[[133 110 130 153 128 126 136 124 129 133]
 [133 130 134 118 110 117 140 109 132 133]
 [137 120 133 135 117 118 140 109 131 138]
 [127 115 137 139 108 130 149 130 135 124]]
->
[[133 110 130 153 128 126 136 124 129 133]
 [137 120 133 135 117 118 140 109 131 138]
 [133 130 134 118 110 117 140 109 132 133]
 [127 115 137 139 108 130 149 130 135 124]]

[[128 132 127 126 137 126 128]
 [132 128 124 128 125 125 129]
 [126 136 135 128 119 120 125]
 [117 126 123 125 122 124 132]
 [127 139 125 125 141 122 133]
 [132 125 131 128 130 127 125]
 [126 121 126 139 126 132 136]
 [133 129 136 149 118 138 109]
 [146 136 140 137 138 127 119]
 [119 136 137 120 124 124 128]
 [126 127 122 122 122 128 128]]
->
[[126 127 122 122 122 128 128]
 [117 126 123 125 122 124 132]
 [132 128 124 128 125 125 129]
 [127 139 125 125 141 122 133]
 [126 121 126 139 126 132 136]
 [128 132 127 126 137 126 128]
 [132 125 131 128 130 127 125]
 [126 136 135 128 119 120 125]
 [133 129 136 149 118 138 109]
 [119 136 137 120 124 124 128]
 [146 136 140 137 138 127 119]]

[[144 111 140 118 139 141 135 144 133 143 113 140]
 [157 109 116 121 121 154 130 128 120 122 125 113]
 [137 110 147 136 121 134 129 122 129 132 129 133]
 [142 145 134 141 137 141 128 117 128 134 130 117]]
->
[[157 109 116 121 121 154 130 128 120 122 125 113]
 [142 145 134 141 137 141 128 117 128 134 130 117]
 [144 111 140 118 139 141 135 144 133 143 113 140]
 [137 110 147 136 121 134 129 122 129 132 129 133]]

[[115 127 130 119 133 134 123 127]
 [149 128 132 124 129 130 130 129]
 [134 129 131 116 119 130 133 135]
 [137 126 134 140 126 130 133 121]
 [138 141 127 136 123 128 132 134]
 [114 131 123 151 122 133 126 128]
 [127 139 126 145 125 131 133 133]]
->
[[114 131 123 151 122 133 126 128]
 [127 139 126 145 125 131 133 133]
 [138 141 127 136 123 128 132 134]
 [115 127 130 119 133 134 123 127]
 [134 129 131 116 119 130 133 135]
 [149 128 132 124 129 130 130 129]
 [137 126 134 140 126 130 133 121]]

[[141  99 124]
 [127 136 128]
 [126 116 125]
 [139 108 127]
 [124 148 140]]
->
[[141  99 124]
 [126 116 125]
 [139 108 127]
 [127 136 128]
 [124 148 140]]

[[121 139 118 124 131 126 127 110 136 126]
 [122 122 134 140 139 123 121 129 120 132]
 [111 119 143 126 139 127 138 121  99 126]
 [130 128 131 126 129 133 125 125 147 135]
 [135 135 127 124 125 120 120 122 136 136]
 [115 103 133 123 137 120 135 125 124 121]]
->
[[121 139 118 124 131 126 127 110 136 126]
 [135 135 127 124 125 120 120 122 136 136]
 [130 128 131 126 129 133 125 125 147 135]
 [115 103 133 123 137 120 135 125 124 121]
 [122 122 134 140 139 123 121 129 120 132]
 [111 119 143 126 139 127 138 121  99 126]]
---
[[140 139 115 129 141 127 134 143]
 [149 121 139 133 113 137 128 115]
 [109 118 144 126 112 129 121 131]
 [109 137 117 123 145 117 130 130]
 [112 118 119 118 135 143 121 148]]
->
[[109 118 144 126 112 129 121 131]
 [149 121 139 133 113 137 128 115]
 [112 118 119 118 135 143 121 148]
 [109 137 117 123 145 117 130 130]
 [140 139 115 129 141 127 134 143]]

[[130 130 111 130]
 [113 117 138 135]
 [119 110 146 138]
 [151 124 114 113]
 [125 153 118 132]]
->
[[119 110 146 138]
 [113 117 138 135]
 [125 153 118 132]
 [151 124 114 113]
 [130 130 111 130]]

[[129 119 126]
 [137 137 145]
 [127 108 129]
 [128 126 104]
 [130 142 138]
 [136 148 135]
 [138 137 152]
 [123 109 143]
 [122 117 121]]
->
[[138 137 152]
 [137 137 145]
 [123 109 143]
 [130 142 138]
 [136 148 135]
 [127 108 129]
 [129 119 126]
 [122 117 121]
 [128 126 104]]

[[138 150 112 123 109 114]
 [117 119 129 144 107 148]
 [116 123 151 110 156 112]]
->
[[116 123 151 110 156 112]
 [117 119 129 144 107 148]
 [138 150 112 123 109 114]]

[[134 120 147 130 142 118 137 119 139 142 114 120 138]
 [112 140 134 131 143 116 131 147 142 136 116 113 126]
 [107 141 113 141 139 138 118 137 134 144 148 149 115]
 [128 107 128 135 131 114 115 107 137 107 141 116 109]
 [135 132 132 146 112 140 110 136 119 140 139 112 145]
 [125 127 137 124 113 149 126 121 142 124 117 107 114]]
->
[[134 120 147 130 142 118 137 119 139 142 114 120 138]
 [125 127 137 124 113 149 126 121 142 124 117 107 114]
 [112 140 134 131 143 116 131 147 142 136 116 113 126]
 [135 132 132 146 112 140 110 136 119 140 139 112 145]
 [128 107 128 135 131 114 115 107 137 107 141 116 109]
 [107 141 113 141 139 138 118 137 134 144 148 149 115]]

[[153 102 104 148 145 152 132 113]
 [106 120 154 108 155 106 144 114]
 [117 153 103 106 101 148 153 104]
 [152 150 105 136 117 113 101 153]
 [108 145 129 101 113 105 109 154]
 [104 116 151 151 116 134 150 121]]
->
[[106 120 154 108 155 106 144 114]
 [104 116 151 151 116 134 150 121]
 [108 145 129 101 113 105 109 154]
 [152 150 105 136 117 113 101 153]
 [153 102 104 148 145 152 132 113]
 [117 153 103 106 101 148 153 104]]
---
[[109 153 111]
 [113 136 137]
 [113 145 122]]
->
[[153 111]
 [136 137]]

[[103 135 111 113 144]
 [149 139 106 105 135]
 [122 140 140 139 140]]
->
[[135 111]
 [139 106]]

[[138 142 136 123 116]
 [119 120 136 128 156]
 [144 131 139 123 131]
 [101 135 135 128 110]
 [119 140 130 117 105]]
->
[[142 136]
 [120 136]]

[[131 136 129 136]
 [131 128 127 124]
 [150 133 125 101]]
->
[[136 129]
 [128 127]]

[[130 150 132]
 [132 106  98]
 [128 124 107]
 [155 114 125]]
->
[[150 132]
 [106  98]]

[[108 130 129 136 122]
 [109 123 125 134 136]
 [105 127 125 142 130]
 [104 126 132 126 125]]
->
[[130 129]
 [123 125]]

[[139 150 140 135]
 [136 143 105 130]
 [132 147 124 149]]
->
[[150 140]
 [143 105]]

[[126 140 136 116]
 [123 123 116 130]
 [116 128 111 123]
 [133 118 107 137]]
->
[[140 136]
 [123 116]]

[[131 138 102 113]
 [141 145 112 145]
 [145 140 142 147]
 [138 141 154 122]
 [134 106 150 133]]
->
[[138 102]
 [145 112]]
